Here is a tiny trained network, its code and every weight. The questions are about switching its units off for an input and a class, where a switched-off unit gives its printed mean instead of its output.

import numpy as np


def w(rows, s, z=0):
    codes = np.array(rows[::2]) - 128.0
    scale = np.full(codes.shape[1], s)
    scale[-1] = z or s
    return codes * scale


def f(y):
    return y / 2 * (1 + np.tanh(0.7978845608 * (y + 0.044715 * y**3)))


def log_softmax(a):
    a = a - a.max(-1, keepdims=True)
    return a - np.log(np.exp(a).sum(-1, keepdims=True))


def net(x, mask):
    res = np.array(x, float).reshape(1, 5) / 4 @ E
    y = f(res @ A[0][:, :-1].T + A[0][:, -1])
    res = res + np.where(mask, y, B[0][:, -1]) @ B[0][:, :-1]
    return log_softmax(res[-1] @ U[:, :-1].T + U[:, -1])


A, B = {}, {}
E = w([
[130,126,128],'x0',
[254,82,5],'x1',
[79,247,22],'x2',
[127,130,128],'x3',
[130,128,129],'x4',
],0.0062)
A[0] = w([
[162,101,83,161],'neuron 1',
[87,102,189,121],'neuron 2',
[177,86,75,114],'neuron 3',
[68,176,242,117],'neuron 4',
[170,88,82,186],'neuron 5',
[72,145,158,90],'neuron 6',
[124,121,121,180],'neuron 7',
[128,213,78,188],'neuron 8',
[156,46,197,118],'neuron 9',
[149,124,119,209],'neuron 10',
[74,165,191,101],'neuron 11',
[171,73,200,102],'neuron 12',
[77,177,67,107],'neuron 13',
[219,113,122,173],'neuron 14',
[142,61,175,97],'neuron 15',
[74,137,162,87],'neuron 16',
[148,130,122,158],'neuron 17',
[68,155,188,105],'neuron 18',
[196,105,87,124],'neuron 19',
[97,197,95,91],'neuron 20',
[158,139,135,67],'neuron 21',
[133,126,129,254],'neuron 22',
[123,240,89,121],'neuron 23',
[68,188,60,102],'neuron 24',
[143,68,170,95],'neuron 25',
[130,253,104,110],'neuron 26',
[96,177,73,186],'neuron 27',
],0.0082,0.0076)
B[0] = w([
[117,190,134,182],'neuron 1',
[190,155,114,154],'neuron 2',
[130,219,69,166],'neuron 3',
[179,190,92,202],'neuron 4',
[128,192,143,209],'neuron 5',
[148,150,59,136],'neuron 6',
[116,138,166,170],'neuron 7',
[166,94,197,229],'neuron 8',
[192,106,130,170],'neuron 9',
[89,172,188,204],'neuron 10',
[221,221,1,160],'neuron 11',
[194,85,112,154],'neuron 12',
[164,44,124,163],'neuron 13',
[138,183,142,199],'neuron 14',
[192,73,103,141],'neuron 15',
[154,159,47,134],'neuron 16',
[94,150,144,153],'neuron 17',
[170,200,44,162],'neuron 18',
[127,197,96,173],'neuron 19',
[180,83,102,148],'neuron 20',
[117,109,37,106],'neuron 21',
[107,166,237,254],'neuron 22',
[198,59,149,187],'neuron 23',
[178,72,127,173],'neuron 24',
[205,58,76,136],'neuron 25',
[211,75,136,178],'neuron 26',
[167,91,200,215],'neuron 27',
],0.006,0.0063)
U = w([
[128,146,161,227],'0',
[131,142,154,215],'1',
[211,25,95,17],'2',
[145,211,1,47],'3',
[104,133,151,205],'4',
[39,76,82,4],'5',
],0.011,0.0039)

Each question gives the input, the list of numbers given to net, and the class t.
The units are the neurons (one row each of A and B). Each row of codes is followed by its name. A weight is (code - 128) times the scale printed after its matrix; where a second scale follows, it is the last column's (A, B and U).
mask holds one flag per neuron, in row order. A switched-off neuron (its flag False) gives its mean, the last column of its row in B, instead of its output. The means were averaged over made-up inputs and are rounded, as every weight is.
A unit's drop is (log p(t) with every unit on - log p(t) with that unit switched off) / (log p(t) with every unit on - log p(t) with every unit switched off).
The circuit of an input: a set's keep is (log p(t) with only the set's units on - log p(t) with every unit switched off) / (log p(t) with every unit on - log p(t) with every unit switched off). Starting from the 12 units with the biggest drops (on a tie, the unit counted first), units are removed one at a time, each time the one whose removal leaves the highest keep (on an exact tie, the one counted first), for as long as the keep stays at least 0.8.
circuit, biggest first: the units of the circuit, biggest drop first
k most important neurons: the k neurons with the biggest drops, biggest first
drop when u is switched off: that unit's drop, to one decimal
input [7,6,8,-7,0], class 2: circuit, biggest first : neuron 23; neuron 26; neuron 8
input [1,7,-1,0,-2], class 3: circuit, biggest first : neuron 3; neuron 19
input [-4,8,0,-1,7], class 3: circuit, biggest first : neuron 3; neuron 19
input [-7,-8,7,-7,2], class 3: circuit, biggest first : neuron 11
input [4,8,5,8,-8], class 0: 2 most important neurons : neuron 8; neuron 27
input [7,-8,4,-7,4], class 3: 3 most important neurons : neuron 11; neuron 18; neuron 4
input [-6,-8,1,-6,6], class 3: drop when neuron 11 is switched off : 0.2
input [8,6,-3,0,7], class 4: drop when neuron 4 is switched off : 0.2
input [-4,6,8,-2,4], class 2: drop when neuron 13 is switched off : 0.1
input [-3,-8,-7,-6,-6], class 3: drop when neuron 8 is switched off : 0.1
